Below is a small trained network, with its code and all its weights. Each question gives an input and a target symbol and asks what happens when units are switched off, that is, made to give their printed mean instead of their output.

import numpy as np


def w(rows, s, z=0):
    codes = np.array(rows[::2]) - 128.0
    scale = np.full(codes.shape[1], s)
    scale[-1] = z or s
    return codes * scale


def norm(h):
    return h / np.sqrt((h * h).mean(-1, keepdims=True) + 1e-5)


def f(y):
    return y / 2 * (1 + np.tanh(0.7978845608 * (y + 0.044715 * y**3)))


def softmax(a):
    e = np.exp(a - a.max(-1, keepdims=True))
    return e / e.sum(-1, keepdims=True)


def log_softmax(a):
    a = a - a.max(-1, keepdims=True)
    return a - np.log(np.exp(a).sum(-1, keepdims=True))


def net(x, mask):
    ids = ['ΓΘΣζμπτ'.index(c) for c in x.split()]
    T = len(ids)
    res = E[ids] + P[:T]
    r = norm(res)
    for j in range(3):
        rows = slice(3 * j, 3 * j + 3)
        q, k, v = (r @ M[0][rows].T for M in (Q, K, V))
        z = softmax(np.where(np.tri(T) > 0, q @ k.T / 3**0.5, -1e9)) @ v
        o = O[0][rows]
        res = res + np.where(mask[j], z, o[:, -1]) @ o[:, :-1]
    y = f(norm(res) @ A[0][:, :-1].T + A[0][:, -1])
    res = res + np.where(mask[3:11], y, B[0][:, -1]) @ B[0][:, :-1]
    return log_softmax(norm(res)[-1] @ U[:, :-1].T + U[:, -1])


Q, K, V, O, A, B = {}, {}, {}, {}, {}, {}
E = w([
[125,139,107],'Γ',
[117,124,110],'Θ',
[199,127,252],'Σ',
[109,107,121],'ζ',
[114,121,111],'μ',
[125,139,177],'π',
[121,130,109],'τ',
],0.028)
P = w([
[136,132,68],'0',
[58,162,141],'1',
[102,170,129],'2',
[161,109,9],'3',
[73,122,60],'4',
[20,228,131],'5',
[225,98,1],'6',
[114,51,91],'7',
[87,201,177],'8',
],0.01)
Q[0] = w([
[120,225,180],'head 1',
[178,72,82],'head 1',
[223,79,66],'head 1',
[111,193,208],'head 2',
[142,82,121],'head 2',
[199,131,217],'head 2',
[12,6,174],'head 3',
[230,172,94],'head 3',
[173,229,112],'head 3',
],0.023)
K[0] = w([
[161,55,130],'head 1',
[72,154,149],'head 1',
[42,141,171],'head 1',
[226,127,165],'head 2',
[91,128,163],'head 2',
[160,176,254],'head 2',
[29,113,60],'head 3',
[173,160,215],'head 3',
[180,138,135],'head 3',
],0.025)
V[0] = w([
[114,2,85],'head 1',
[79,147,109],'head 1',
[78,35,221],'head 1',
[131,164,122],'head 2',
[95,56,145],'head 2',
[80,94,45],'head 2',
[142,143,178],'head 3',
[154,165,154],'head 3',
[126,137,69],'head 3',
],0.014)
O[0] = w([
[125,11,171,123],'head 1',
[77,116,107,190],'head 1',
[80,67,250,31],'head 1',
[130,136,142,132],'head 2',
[89,51,166,134],'head 2',
[186,44,139,254],'head 2',
[159,116,116,72],'head 3',
[145,87,116,83],'head 3',
[82,100,141,183],'head 3',
],0.015,0.0052)
A[0] = w([
[193,81,150,37],'neuron 1',
[154,70,187,133],'neuron 2',
[125,238,103,105],'neuron 3',
[160,128,201,143],'neuron 4',
[204,114,221,253],'neuron 5',
[2,171,117,120],'neuron 6',
[236,95,140,100],'neuron 7',
[125,207,172,104],'neuron 8',
],0.018,0.0061)
B[0] = w([
[27,94,98,156],'neuron 1',
[100,195,174,194],'neuron 2',
[70,154,191,254],'neuron 3',
[145,181,98,156],'neuron 4',
[251,161,154,219],'neuron 5',
[1,185,162,219],'neuron 6',
[52,131,146,194],'neuron 7',
[159,32,65,208],'neuron 8',
],0.025,0.0075)
U = w([
[180,228,5,91],'Γ',
[153,61,90,75],'Θ',
[248,169,136,255],'Σ',
[192,57,219,115],'ζ',
[134,38,125,89],'μ',
[72,245,158,125],'π',
[201,118,28,97],'τ',
],0.015,0.0084)

Each question gives the input, a string of symbols that net reads in full, and the target symbol t.
The units are the heads (3 rows each of Q, K, V and O) and the neurons (one row each of A and B). Each row of codes is followed by its name. A weight is (code - 128) times the scale printed after its matrix; where a second scale follows, it is the last column's (O, A, B and U).
mask holds one flag per unit, heads first, then neurons. A switched-off unit (its flag False) gives its mean, the last column of its rows in O or B, instead of its output. The means were averaged over made-up inputs and are rounded, as every weight is.
A unit's drop is (log p(t) with every unit on - log p(t) with that unit switched off) / (log p(t) with every unit on - log p(t) with every unit switched off).
The circuit of an input: a set's keep is (log p(t) with only the set's units on - log p(t) with every unit switched off) / (log p(t) with every unit on - log p(t) with every unit switched off). Starting from all 11 units, units are removed one at a time, each time the one whose removal leaves the highest keep (on an exact tie, the one counted first), for as long as the keep stays at least 0.8.
units of the circuit, in order: the units of the circuit, biggest drop first
unit that matters most: the unit with the biggest drop
top k neurons: the k neurons with the biggest drops, biggest first
heads that matter: for each layer, one digit per head in row order, 1 if its drop is at least 0.15 and else 0, layers parted by /
input Σ Θ τ, target Σ: unit that matters most -> neuron 5
input Σ Σ μ, target Σ: units of the circuit, in order -> [head 1; neuron 5]
input Γ Θ Σ, target Σ: heads that matter -> 001
input π Θ Θ Σ π τ, target Σ: heads that matter -> 110
input μ π ζ ζ ζ μ ζ τ, target μ: top 2 neurons -> [neuron 5; neuron 6]
input π μ ζ μ τ, target ζ: units of the circuit, in order -> [head 2; head 1]
input τ Γ ζ, target τ: units of the circuit, in order -> [head 1; neuron 6]
input Σ τ μ ζ Γ μ, target ζ: heads that matter -> 110
input ζ Θ π ζ μ μ ζ μ Θ, target ζ: heads that matter -> 100
input τ π μ Σ Θ Γ, target Σ: heads that matter -> 100
input μ Γ Γ μ μ Γ, target μ: units of the circuit, in order -> [head 2; head 1]
input Γ μ π μ μ τ μ τ, target τ: units of the circuit, in order -> [head 2; head 1; neuron 6]
input ζ μ Σ μ μ π τ ζ Γ, target τ: units of the circuit, in order -> [head 1; neuron 6]
input π μ Γ Θ ζ, target Γ: units of the circuit, in order -> [head 1]
input ζ π Σ π Σ Γ τ τ, target Γ: heads that matter -> 111
input π ζ π Γ Γ ζ ζ ζ, target ζ: heads that matter -> 110
input ζ τ ζ Θ π π Σ τ Θ, target Σ: units of the circuit, in order -> [neuron 5; head 1]
input π ζ Θ Γ τ Θ ζ, target τ: heads that matter -> 100
input Θ Γ Θ μ, target Γ: top 2 neurons -> [neuron 8; neuron 5]
input ζ π ζ π Γ, target ζ: units of the circuit, in order -> [head 2]
input Θ μ π Γ Γ Σ ζ π μ, target ζ: heads that matter -> 100
